Here is a tiny trained network, its code and every weight. The questions are about switching its units off for an input and a target symbol, where a switched-off unit gives its printed mean instead of its output.

import numpy as np


def w(rows, s, z=0):
    codes = np.array(rows[::2]) - 128.0
    scale = np.full(codes.shape[1], s)
    scale[-1] = z or s
    return codes * scale


def f(y):
    return np.maximum(y, 0)


def softmax(a):
    e = np.exp(a - a.max(-1, keepdims=True))
    return e / e.sum(-1, keepdims=True)


def log_softmax(a):
    a = a - a.max(-1, keepdims=True)
    return a - np.log(np.exp(a).sum(-1, keepdims=True))


def net(x, mask):
    ids = ['ΓΣΨβεζηθπτφ'.index(c) for c in x.split()]
    T = len(ids)
    res = E[ids] + P[:T]
    u = 0
    for l in range(2):
        q, k, v = (res @ M[l].T for M in (Q, K, V))
        z = softmax(np.where(np.tri(T) > 0, q @ k.T / 2**0.5, -1e9)) @ v
        res = res + np.where(mask[u], z, O[l][:, -1]) @ O[l][:, :-1]
        u += 1
        y = f(res @ A[l][:, :-1].T + A[l][:, -1])
        res = res + np.where(mask[u : u + 16], y, B[l][:, -1]) @ B[l][:, :-1]
        u += 16
    return log_softmax(res[-1] @ U[:, :-1].T + U[:, -1])


Q, K, V, O, A, B = {}, {}, {}, {}, {}, {}
E = w([
[40,242,201],'Γ',
[126,21,222],'Σ',
[142,129,117],'Ψ',
[156,12,104],'β',
[188,202,89],'ε',
[150,111,92],'ζ',
[147,119,91],'η',
[153,114,77],'θ',
[90,145,114],'π',
[242,81,248],'τ',
[237,202,119],'φ',
],0.014)
P = w([
[98,47,186],'0',
[53,122,151],'1',
[56,108,153],'2',
[6,94,179],'3',
[4,104,174],'4',
[65,78,122],'5',
[30,55,139],'6',
[187,39,15],'7',
[147,86,74],'8',
],0.0026)
Q[0] = w([
[122,2,193],'0.h1',
[113,189,120],'0.h1',
],0.0073)
K[0] = w([
[146,3,181],'0.h1',
[243,181,5],'0.h1',
],0.0056)
V[0] = w([
[130,176,99],'0.h1',
[255,233,40],'0.h1',
],0.0075)
O[0] = w([
[1,156,243,2],'0.h1',
[129,174,51,76],'0.h1',
],0.0092,0.00081)
A[0] = w([
[101,115,107,102],'0.n1',
[52,114,112,113],'0.n2',
[166,138,135,97],'0.n3',
[88,114,85,127],'0.n4',
[161,104,61,255],'0.n5',
[142,90,149,146],'0.n6',
[93,114,102,132],'0.n7',
[247,136,111,116],'0.n8',
[176,132,111,174],'0.n9',
[98,136,82,106],'0.n10',
[114,185,97,116],'0.n11',
[123,95,87,169],'0.n12',
[186,25,155,127],'0.n13',
[76,117,88,111],'0.n14',
[39,227,123,88],'0.n15',
[84,125,82,68],'0.n16',
],0.012,0.0053)
B[0] = w([
[105,77,197,131],'0.n1',
[101,205,98,143],'0.n2',
[130,112,188,142],'0.n3',
[128,200,147,149],'0.n4',
[75,191,134,254],'0.n5',
[95,39,89,174],'0.n6',
[255,208,152,143],'0.n7',
[86,93,201,211],'0.n8',
[113,146,129,191],'0.n9',
[153,188,146,145],'0.n10',
[153,49,136,164],'0.n11',
[93,154,91,179],'0.n12',
[108,62,116,243],'0.n13',
[210,90,152,142],'0.n14',
[172,74,90,177],'0.n15',
[147,143,224,133],'0.n16',
],0.006,0.0083)
Q[1] = w([
[247,136,130],'1.h1',
[227,120,138],'1.h1',
],0.011)
K[1] = w([
[111,254,251],'1.h1',
[111,174,84],'1.h1',
],0.0092)
V[1] = w([
[179,180,158],'1.h1',
[157,222,3],'1.h1',
],0.012)
O[1] = w([
[15,246,152,71],'1.h1',
[179,149,162,8],'1.h1',
],0.013,0.015)
A[1] = w([
[72,114,91,127],'1.n1',
[139,110,174,136],'1.n2',
[137,97,87,129],'1.n3',
[148,146,22,128],'1.n4',
[149,90,181,112],'1.n5',
[213,75,70,100],'1.n6',
[63,108,103,172],'1.n7',
[152,131,139,120],'1.n8',
[104,170,155,1],'1.n9',
[104,163,209,108],'1.n10',
[249,99,140,199],'1.n11',
[150,247,106,243],'1.n12',
[186,151,155,204],'1.n13',
[97,168,43,208],'1.n14',
[197,141,172,114],'1.n15',
[87,138,157,52],'1.n16',
],0.014,0.0039)
B[1] = w([
[158,127,152,191],'1.n1',
[59,155,188,140],'1.n2',
[54,164,133,211],'1.n3',
[154,113,130,186],'1.n4',
[64,148,64,160],'1.n5',
[194,235,219,250],'1.n6',
[185,142,188,197],'1.n7',
[64,103,79,133],'1.n8',
[166,102,198,137],'1.n9',
[124,148,138,148],'1.n10',
[149,140,68,180],'1.n11',
[113,189,46,182],'1.n12',
[78,126,3,152],'1.n13',
[20,83,159,167],'1.n14',
[76,57,107,146],'1.n15',
[206,49,148,131],'1.n16',
],0.006,0.023)
U = w([
[131,229,236,12],'Γ',
[171,156,203,96],'Σ',
[173,145,118,36],'Ψ',
[255,138,102,130],'β',
[167,144,75,159],'ε',
[191,120,81,227],'ζ',
[194,103,63,4],'η',
[201,93,38,197],'θ',
[165,151,126,95],'π',
[116,92,104,115],'τ',
[140,233,183,236],'φ',
],0.0091,0.0032)

Each question gives the input, a string of symbols that net reads in full, and the target symbol t.
The units are the heads (2 rows each of Q, K, V and O) and the neurons (one row each of A and B). Each row of codes is followed by its name. A weight is (code - 128) times the scale printed after its matrix; where a second scale follows, it is the last column's (O, A, B and U).
mask holds one flag per unit, layer by layer, with each layer's heads first. A switched-off unit (its flag False) gives its mean, the last column of its rows in O or B, instead of its output. The means were averaged over made-up inputs and are rounded, as every weight is.
A unit's drop is (log p(t) with every unit on - log p(t) with that unit switched off) / (log p(t) with every unit on - log p(t) with every unit switched off).
The circuit of an input: a set's keep is (log p(t) with only the set's units on - log p(t) with every unit switched off) / (log p(t) with every unit on - log p(t) with every unit switched off). Starting from the 12 units with the biggest drops (on a tie, the unit counted first), units are removed one at a time, each time the one whose removal leaves the highest keep (on an exact tie, the one counted first), for as long as the keep stays at least 0.8.
circuit, biggest first: the units of the circuit, biggest drop first
unit that matters most: the unit with the biggest drop
k most important neurons: the k neurons with the biggest drops, biggest first
top k neurons in layer l: the k neurons of layer l with the biggest drops, biggest first
drop of u: that unit's drop, to one decimal
input Γ Σ θ, target Σ: 3 most important neurons -> (1.n6, 1.n7, 0.n13)
input φ ζ ζ, target φ: circuit, biggest first -> (1.h1)
input Σ Σ π ζ, target Σ: 2 most important neurons -> (1.n6, 1.n7)
input ζ ζ τ η, target τ: top 2 neurons in layer 0 -> (0.n15, 0.n5)
input Σ ζ τ β ζ η, target Σ: top 3 neurons in layer 1 -> (1.n6, 1.n7, 1.n3)
input φ Ψ θ, target φ: 2 most important neurons -> (0.n13, 0.n6)
input Γ η τ, target τ: circuit, biggest first -> (1.n6, 1.h1, 1.n7)
input θ ε Γ ζ ζ Σ Γ Σ, target Σ: top 4 neurons in layer 1 -> (1.n6, 1.n7, 1.n3, 1.n12)
input π φ τ θ, target τ: circuit, biggest first -> (1.n6, 1.h1, 1.n14, 0.n5)
input φ τ ε τ β φ τ π, target τ: circuit, biggest first -> (1.n6, 1.h1, 0.n5)
input Σ Σ Γ, target Σ: 3 most important neurons -> (1.n6, 1.n7, 0.n13)
input φ θ Ψ ζ τ φ π ε, target φ: 3 most important neurons -> (0.n13, 0.n6, 0.n5)
input τ θ π, target τ: circuit, biggest first -> (1.h1, 1.n6, 0.n13)
input β ζ θ Γ θ, target β: top 3 neurons in layer 0 -> (0.n13, 0.n6, 0.n12)
input Ψ τ Γ, target τ: unit that matters most -> 1.n6
input τ θ Ψ, target τ: 2 most important neurons -> (1.n6, 1.n14)
input ε ζ Σ θ π β ζ, target β: top 3 neurons in layer 1 -> (1.n6, 1.n4, 1.n7)
input Σ τ ζ, target Σ: 4 most important neurons -> (1.n6, 1.n7, 0.n13, 0.n6)
input π φ η, target φ: top 3 neurons in layer 0 -> (0.n13, 0.n6, 0.n15)
input τ θ ζ, target τ: 2 most important neurons -> (1.n6, 1.n14)
input τ Ψ β θ φ Γ θ β, target β: 2 most important neurons -> (1.n6, 0.n13)
input Σ ε η Γ θ π Σ, target Σ: 2 most important neurons -> (1.n6, 1.n7)
input θ φ π η, target φ: unit that matters most -> 0.n13
input Σ ζ θ Γ π ε θ η β, target Σ: top 2 neurons in layer 0 -> (0.n5, 0.n13)
input θ Σ η, target Σ: top 2 neurons in layer 0 -> (0.n13, 0.n6)
input θ Σ π, target Σ: top 3 neurons in layer 1 -> (1.n6, 1.n7, 1.n12)
input β ζ π ζ, target β: drop of 1.h1 -> 0.9
input η β π ζ ζ η, target β: drop of 1.n7 -> -0.1
